Below are the code and all the weights of a small trained network. Each question names an input and a class and asks about switching units off, where a switched-off unit gives its printed mean instead of its output.

import numpy as np


def w(rows, s, z=0):
    codes = np.array(rows[::2]) - 128.0
    scale = np.full(codes.shape[1], s)
    scale[-1] = z or s
    return codes * scale


def f(y):
    return np.maximum(y, 0)


def log_softmax(a):
    a = a - a.max(-1, keepdims=True)
    return a - np.log(np.exp(a).sum(-1, keepdims=True))


def net(x, mask):
    res = np.array(x, float).reshape(1, 5) / 4 @ E
    y = f(res @ A[0][:, :-1].T + A[0][:, -1])
    res = res + np.where(mask, y, B[0][:, -1]) @ B[0][:, :-1]
    return log_softmax(res[-1] @ U[:, :-1].T + U[:, -1])


A, B = {}, {}
E = w([
[109,193,1,122,149],'x0',
[89,98,132,14,162],'x1',
[186,155,111,77,24],'x2',
[167,4,75,139,131],'x3',
[220,175,133,101,231],'x4',
],0.0099)
A[0] = w([
[118,126,109,55,127,136],'n0',
[231,165,119,192,39,98],'n1',
[127,136,120,231,154,101],'n2',
[169,109,104,189,121,111],'n3',
[82,100,117,178,194,22],'n4',
[91,113,119,47,152,85],'n5',
[202,145,126,90,109,47],'n6',
[171,153,120,172,89,89],'n7',
[172,77,92,132,157,59],'n8',
[134,154,148,173,131,99],'n9',
[164,43,42,122,145,49],'n10',
[161,71,86,121,115,167],'n11',
[68,143,119,130,33,96],'n12',
[139,118,121,16,93,111],'n13',
[78,97,115,124,91,106],'n14',
[197,144,129,94,154,104],'n15',
[83,145,45,132,180,70],'n16',
[55,105,115,152,116,87],'n17',
[103,143,83,116,147,27],'n18',
[163,87,253,122,127,58],'n19',
[140,138,133,134,198,91],'n20',
[66,115,128,135,123,111],'n21',
[48,115,109,132,90,79],'n22',
[186,160,131,160,238,83],'n23',
[106,141,140,49,134,109],'n24',
[136,178,141,204,124,154],'n25',
[174,158,81,85,50,3],'n26',
[85,225,167,76,124,71],'n27',
[118,174,40,120,143,91],'n28',
[55,112,150,48,186,70],'n29',
[112,129,139,156,219,67],'n30',
[116,143,89,140,138,24],'n31',
[99,115,128,65,151,124],'n32',
[127,207,171,105,129,51],'n33',
[99,152,46,119,129,128],'n34',
[154,110,192,132,114,138],'n35',
[116,120,116,126,79,89],'n36',
[136,165,35,146,117,112],'n37',
[167,159,105,198,113,71],'n38',
[226,152,131,87,127,115],'n39',
[33,112,131,180,160,71],'n40',
[177,49,131,124,122,73],'n41',
[48,209,192,133,118,118],'n42',
[162,163,139,122,164,112],'n43',
[211,145,126,84,162,128],'n44',
[135,178,144,187,120,147],'n45',
],0.013,0.0037)
B[0] = w([
[132,68,175,138,174,183],'n0',
[92,85,164,65,189,245],'n1',
[103,58,159,108,170,211],'n2',
[108,102,127,140,173,193],'n3',
[109,165,141,36,146,199],'n4',
[126,56,158,170,148,193],'n5',
[147,134,119,65,107,171],'n6',
[126,68,167,122,173,186],'n7',
[117,159,81,146,143,182],'n8',
[112,124,137,129,148,171],'n9',
[50,186,55,155,148,215],'n10',
[72,180,79,132,169,197],'n11',
[204,101,79,109,85,224],'n12',
[92,76,179,60,192,200],'n13',
[168,105,90,145,100,191],'n14',
[171,94,98,140,92,184],'n15',
[109,170,201,159,95,204],'n16',
[213,105,105,119,86,192],'n17',
[114,138,161,141,117,160],'n18',
[86,210,213,206,48,239],'n19',
[185,106,107,84,95,188],'n20',
[170,112,117,121,114,179],'n21',
[193,85,86,148,91,201],'n22',
[189,101,104,125,86,242],'n23',
[99,77,146,153,175,185],'n24',
[97,68,117,155,169,211],'n25',
[134,172,170,56,128,202],'n26',
[76,155,59,148,160,217],'n27',
[133,160,184,180,100,208],'n28',
[102,72,153,142,162,219],'n29',
[146,130,132,16,88,207],'n30',
[135,149,158,136,113,151],'n31',
[126,89,143,174,159,185],'n32',
[84,169,53,126,143,190],'n33',
[118,159,197,172,111,201],'n34',
[112,179,161,152,104,195],'n35',
[163,120,95,102,102,171],'n36',
[114,165,203,166,94,211],'n37',
[111,61,152,135,155,196],'n38',
[180,115,88,109,87,198],'n39',
[173,136,124,2,109,211],'n40',
[86,198,80,160,159,196],'n41',
[90,165,52,150,146,232],'n42',
[153,102,81,152,86,180],'n43',
[179,92,97,150,75,200],'n44',
[103,94,127,141,168,199],'n45',
],0.0099,0.011)
U = w([
[117,43,176,151,218,100],'0',
[216,102,74,146,55,93],'1',
[115,213,235,198,73,83],'2',
[78,197,31,157,189,65],'3',
[136,144,167,3,142,255],'4',
],0.016,0.0083)

Each question gives the input, the list of numbers given to net, and the class t.
The units are the neurons (one row each of A and B). Each row of codes is followed by its name. A weight is (code - 128) times the scale printed after its matrix; where a second scale follows, it is the last column's (A, B and U).
mask holds one flag per neuron, in row order. A switched-off neuron (its flag False) gives its mean, the last column of its row in B, instead of its output. The means were averaged over made-up inputs and are rounded, as every weight is.
A unit's drop is (log p(t) with every unit on - log p(t) with that unit switched off) / (log p(t) with every unit on - log p(t) with every unit switched off).
The circuit of an input: a set's keep is (log p(t) with only the set's units on - log p(t) with every unit switched off) / (log p(t) with every unit on - log p(t) with every unit switched off). Starting from the 12 units with the biggest drops (on a tie, the unit counted first), units are removed one at a time, each time the one whose removal leaves the highest keep (on an exact tie, the one counted first), for as long as the keep stays at least 0.8.
circuit, biggest first: the units of the circuit, biggest drop first
unit that matters most: the unit with the biggest drop
k most important neurons: the k neurons with the biggest drops, biggest first
drop when u is switched off: that unit's drop, to one decimal
input [-6,8,4,6,6], class 0: unit that matters most : n13
input [-8,-8,6,-5,-7], class 0: 4 most important neurons : [n1 n7 n25 n45]
input [2,7,-8,5,0], class 4: 2 most important neurons : [n30 n4]
input [4,4,6,6,-5], class 3: 2 most important neurons : [n10 n11]
input [-6,-6,-8,-3,-8], class 1: 3 most important neurons : [n17 n22 n1]
input [-5,2,-3,-5,0], class 2: 2 most important neurons : [n19 n10]
input [7,-8,2,-3,8], class 0: 3 most important neurons : [n1 n38 n25]
input [7,-3,0,-7,6], class 2: 2 most important neurons : [n28 n37]
input [6,-2,6,1,0], class 2: 3 most important neurons : [n37 n28 n34]
input [-7,2,7,8,5], class 3: circuit, biggest first : [n41 n10]
input [-1,-6,-8,-4,-1], class 4: 2 most important neurons : [n40 n30]
input [0,-7,0,-7,-8], class 1: 2 most important neurons : [n12 n22]
input [-6,2,4,-6,-3], class 2: 4 most important neurons : [n19 n10 n35 n11]
input [-8,2,3,-7,-8], class 1: unit that matters most : n12
input [-6,1,-3,7,-6], class 3: circuit, biggest first : [n41 n10]
input [-7,-5,-5,4,7], class 1: 2 most important neurons : [n23 n20]
input [4,-1,5,-8,-8], class 1: 2 most important neurons : [n12 n22]
input [-8,-1,-7,7,8], class 1: 2 most important neurons : [n23 n20]
input [-7,2,-4,-1,2], class 2: drop when n19 is switched off : 0.2
input [-6,-8,6,2,4], class 0: unit that matters most : n1
input [-1,-2,-4,4,2], class 3: drop when n41 is switched off : 0.1
input [0,-7,-1,-5,3], class 0: drop when n14 is switched off : 0.0
input [-2,-6,5,8,-1], class 3: drop when n41 is switched off : 0.1
